Here is a tiny trained network, its code and every weight. The questions are about switching its units off for an input and a class, where a switched-off unit gives its printed mean instead of its output.

import numpy as np


def w(rows, s, z=0):
    codes = np.array(rows[::2]) - 128.0
    scale = np.full(codes.shape[1], s)
    scale[-1] = z or s
    return codes * scale


def norm(h):
    return h / np.sqrt((h * h).mean(-1, keepdims=True) + 1e-5)


def f(y):
    return np.maximum(y, 0)


def log_softmax(a):
    a = a - a.max(-1, keepdims=True)
    return a - np.log(np.exp(a).sum(-1, keepdims=True))


def net(x, mask):
    res = np.array(x, float).reshape(1, 7) / 4 @ E
    u = 0
    for l in range(2):
        y = f(norm(res) @ A[l][:, :-1].T + A[l][:, -1])
        res = res + np.where(mask[u : u + 6], y, B[l][:, -1]) @ B[l][:, :-1]
        u += 6
    return log_softmax(norm(res)[-1] @ U[:, :-1].T + U[:, -1])


A, B = {}, {}
E = w([
[128,90,233,53,96,173,146,153,108],'x0',
[117,102,148,202,124,158,125,65,4],'x1',
[127,137,132,128,126,124,124,127,127],'x2',
[78,139,140,135,216,159,123,170,110],'x3',
[118,135,149,140,137,105,110,120,127],'x4',
[130,125,123,126,125,138,141,130,133],'x5',
[128,118,120,123,132,134,128,124,130],'x6',
],0.0025)
A[0] = w([
[80,178,164,139,157,121,110,127,127,90],'0.n1',
[147,84,133,147,55,115,94,141,216,84],'0.n2',
[74,148,112,165,254,180,113,208,125,1],'0.n3',
[136,131,38,128,139,147,68,124,109,243],'0.n4',
[104,147,22,227,127,98,104,169,149,37],'0.n5',
[194,129,126,150,58,82,125,64,178,43],'0.n6',
],0.0035,0.001)
B[0] = w([
[178,67,90,88,76,182,202,159,149,172],'0.n1',
[40,192,123,179,192,155,109,213,43,215],'0.n2',
[197,67,9,85,129,32,190,219,73,252],'0.n3',
[136,181,171,98,50,158,81,103,111,217],'0.n4',
[233,131,253,104,169,181,128,69,202,250],'0.n5',
[142,25,50,84,161,80,191,174,32,230],'0.n6',
],0.0034,0.0024)
A[1] = w([
[119,86,117,255,75,193,134,109,36,154],'1.n1',
[126,77,212,77,81,195,142,180,124,184],'1.n2',
[125,115,88,114,39,46,143,109,102,2],'1.n3',
[165,198,45,197,133,115,151,63,187,164],'1.n4',
[91,153,81,63,150,80,155,171,195,144],'1.n5',
[69,139,106,77,125,94,85,144,247,88],'1.n6',
],0.0038,0.00068)
B[1] = w([
[35,191,109,135,79,149,143,155,217,253],'1.n1',
[229,143,113,138,215,76,41,81,191,253],'1.n2',
[153,117,40,111,212,63,217,247,105,177],'1.n3',
[148,55,252,29,205,133,44,173,143,192],'1.n4',
[51,162,148,204,69,133,142,31,43,229],'1.n5',
[66,92,117,211,40,218,149,83,98,185],'1.n6',
],0.0036)
U = w([
[234,109,213,82,203,122,47,72,183,198],'0',
[144,79,52,96,162,43,211,200,44,168],'1',
[2,172,145,190,56,172,151,79,137,3],'2',
],0.0061,0.00048)

Each question gives the input, the list of numbers given to net, and the class t.
The units are the neurons (one row each of A and B). Each row of codes is followed by its name. A weight is (code - 128) times the scale printed after its matrix; where a second scale follows, it is the last column's (A, B and U).
mask holds one flag per neuron, layer by layer. A switched-off neuron (its flag False) gives its mean, the last column of its row in B, instead of its output. The means were averaged over made-up inputs and are rounded, as every weight is.
A unit's drop is (log p(t) with every unit on - log p(t) with that unit switched off) / (log p(t) with every unit on - log p(t) with every unit switched off).
The circuit of an input: a set's keep is (log p(t) with only the set's units on - log p(t) with every unit switched off) / (log p(t) with every unit on - log p(t) with every unit switched off). Starting from all 12 units, units are removed one at a time, each time the one whose removal leaves the highest keep (on an exact tie, the one counted first), for as long as the keep stays at least 0.8.
units of the circuit, in order: the units of the circuit, biggest drop first
k most important neurons: the k neurons with the biggest drops, biggest first
k most important neurons of layer l: the k neurons of layer l with the biggest drops, biggest first
drop of u: that unit's drop, to one decimal
input [-8,3,-8,6,-1,-3,-3], class 0: units of the circuit, in order	0.n5
input [3,-1,0,-4,-2,-5,-7], class 1: 2 most important neurons	0.n5; 0.n6
input [-4,-5,-4,1,7,-2,-8], class 2: 4 most important neurons	1.n6; 1.n5; 1.n2; 0.n2
input [-7,7,-4,5,2,6,-3], class 0: units of the circuit, in order	0.n5; 1.n4
input [1,-8,2,5,3,8,3], class 2: 3 most important neurons	1.n5; 1.n6; 0.n6
input [-5,-5,5,-8,5,-6,0], class 1: 2 most important neurons	0.n6; 1.n3
input [-8,1,2,8,3,-8,-4], class 0: 2 most important neurons	0.n5; 1.n4
input [-3,-7,-5,-6,-5,2,-5], class 2: units of the circuit, in order	1.n5; 1.n6
input [-4,-6,1,0,-6,3,8], class 2: units of the circuit, in order	1.n6; 1.n5
input [3,-5,6,-5,7,-8,-8], class 1: units of the circuit, in order	0.n5; 1.n3
input [-7,7,-5,-2,-5,7,-6], class 0: 3 most important neurons	0.n5; 1.n4; 1.n5
input [6,-7,1,-3,-8,-4,4], class 2: 2 most important neurons of layer 0	0.n5; 0.n2
input [5,4,-6,2,-4,-5,-8], class 0: 3 most important neurons	1.n2; 1.n5; 0.n2
input [4,4,-1,-7,-3,1,7], class 1: 3 most important neurons	0.n5; 1.n3; 0.n6
input [-2,-3,0,1,2,4,4], class 2: units of the circuit, in order	1.n5
input [0,-3,-2,2,2,-6,-4], class 2: 2 most important neurons of layer 1	1.n5; 1.n2
input [-7,4,-5,5,5,-5,-8], class 0: 3 most important neurons	0.n5; 1.n4; 0.n6
input [1,-4,-6,2,-7,-5,-1], class 2: 2 most important neurons	1.n5; 0.n6
input [-2,-8,-2,4,0,8,-1], class 2: 2 most important neurons	1.n5; 1.n6
input [2,-5,-7,-7,4,4,-2], class 1: most important neuron	0.n6
input [-8,-2,-7,-2,3,-2,-1], class 0: drop of 0.n5	0.1
input [-6,3,2,-3,3,7,2], class 0: drop of 1.n1	0.0
input [4,2,0,-8,0,7,-5], class 1: drop of 0.n5	0.1
input [-5,0,-5,-1,4,-5,-8], class 0: drop of 0.n5	0.2
